Below is a small trained network, with its code and all its weights. Each question gives an input and a class and asks what happens when units are switched off, that is, made to give their printed mean instead of their output.

import numpy as np


def w(rows, s, z=0):
    codes = np.array(rows[::2]) - 128.0
    scale = np.full(codes.shape[1], s)
    scale[-1] = z or s
    return codes * scale


def norm(h):
    return h / np.sqrt((h * h).mean(-1, keepdims=True) + 1e-5)


def f(y):
    return np.maximum(y, 0)


def log_softmax(a):
    a = a - a.max(-1, keepdims=True)
    return a - np.log(np.exp(a).sum(-1, keepdims=True))


def net(x, mask):
    res = np.array(x, float).reshape(1, 8) / 4 @ E
    u = 0
    for l in range(2):
        y = f(norm(res) @ A[l][:, :-1].T + A[l][:, -1])
        res = res + np.where(mask[u : u + 9], y, B[l][:, -1]) @ B[l][:, :-1]
        u += 9
    return log_softmax(norm(res)[-1] @ U[:, :-1].T + U[:, -1])


A, B = {}, {}
E = w([
[111,65,2],'x0',
[95,188,139],'x1',
[45,100,218],'x2',
[208,120,102],'x3',
[103,250,158],'x4',
[70,137,98],'x5',
[21,140,137],'x6',
[71,161,93],'x7',
],0.0059)
A[0] = w([
[230,43,224,168],'0.n1',
[244,185,69,89],'0.n2',
[54,105,198,65],'0.n3',
[105,218,121,78],'0.n4',
[129,159,105,4],'0.n5',
[47,1,11,202],'0.n6',
[33,106,223,96],'0.n7',
[193,239,61,136],'0.n8',
[28,198,193,213],'0.n9',
],0.0071,0.0025)
B[0] = w([
[134,71,36,219],'0.n1',
[118,138,245,187],'0.n2',
[61,180,95,166],'0.n3',
[102,129,121,158],'0.n4',
[158,139,159,129],'0.n5',
[169,69,61,255],'0.n6',
[39,190,69,187],'0.n7',
[83,152,193,187],'0.n8',
[87,120,40,211],'0.n9',
],0.012,0.0062)
A[1] = w([
[152,99,117,77],'1.n1',
[194,220,116,214],'1.n2',
[97,66,49,214],'1.n3',
[152,65,176,9],'1.n4',
[90,175,98,225],'1.n5',
[152,158,129,100],'1.n6',
[244,227,128,87],'1.n7',
[89,84,212,218],'1.n8',
[100,50,9,160],'1.n9',
],0.012,0.0014)
B[1] = w([
[146,112,139,149],'1.n1',
[52,105,124,144],'1.n2',
[186,189,112,219],'1.n3',
[165,126,120,144],'1.n4',
[152,202,165,168],'1.n5',
[103,111,121,133],'1.n6',
[9,21,136,147],'1.n7',
[207,213,147,142],'1.n8',
[214,169,130,248],'1.n9',
],0.016,0.013)
U = w([
[253,77,113,230],'0',
[133,25,207,3],'1',
[78,162,149,126],'2',
],0.013,0.0049)

Each question gives the input, the list of numbers given to net, and the class t.
The units are the neurons (one row each of A and B). Each row of codes is followed by its name. A weight is (code - 128) times the scale printed after its matrix; where a second scale follows, it is the last column's (A, B and U).
mask holds one flag per neuron, layer by layer. A switched-off neuron (its flag False) gives its mean, the last column of its row in B, instead of its output. The means were averaged over made-up inputs and are rounded, as every weight is.
A unit's drop is (log p(t) with every unit on - log p(t) with that unit switched off) / (log p(t) with every unit on - log p(t) with every unit switched off).
The circuit of an input: a set's keep is (log p(t) with only the set's units on - log p(t) with every unit switched off) / (log p(t) with every unit on - log p(t) with every unit switched off). Starting from the 12 units with the biggest drops (on a tie, the unit counted first), units are removed one at a time, each time the one whose removal leaves the highest keep (on an exact tie, the one counted first), for as long as the keep stays at least 0.8.
units of the circuit, in order: the units of the circuit, biggest drop first
k most important neurons: the k neurons with the biggest drops, biggest first
drop of u: that unit's drop, to one decimal
input [-5,-1,-1,-2,4,-5,-6,0], class 1: units of the circuit, in order -> 1.n7
input [-8,5,-3,2,0,-2,-4,6], class 1: 2 most important neurons -> 1.n3, 1.n7
input [8,3,8,-3,-3,2,6,8], class 0: 2 most important neurons -> 0.n6, 1.n9
input [-5,6,8,2,-3,0,1,-5], class 2: 2 most important neurons -> 0.n7, 0.n6
input [8,6,3,-6,7,-6,-8,0], class 2: 2 most important neurons -> 1.n9, 1.n3
input [-1,-6,4,2,4,-2,2,1], class 2: 3 most important neurons -> 0.n7, 0.n6, 0.n3
input [-5,-2,-6,7,-1,-3,-1,-2], class 1: 2 most important neurons -> 1.n7, 1.n9
input [-4,-3,-3,-6,5,-5,-3,-4], class 2: 3 most important neurons -> 0.n6, 1.n9, 1.n2
input [0,-3,-6,5,1,1,-3,3], class 2: 3 most important neurons -> 1.n9, 0.n6, 1.n2
input [7,3,-7,3,6,1,7,-6], class 2: drop of 1.n9 -> 0.2
input [4,-7,-3,3,6,-8,7,0], class 2: drop of 1.n8 -> -0.3
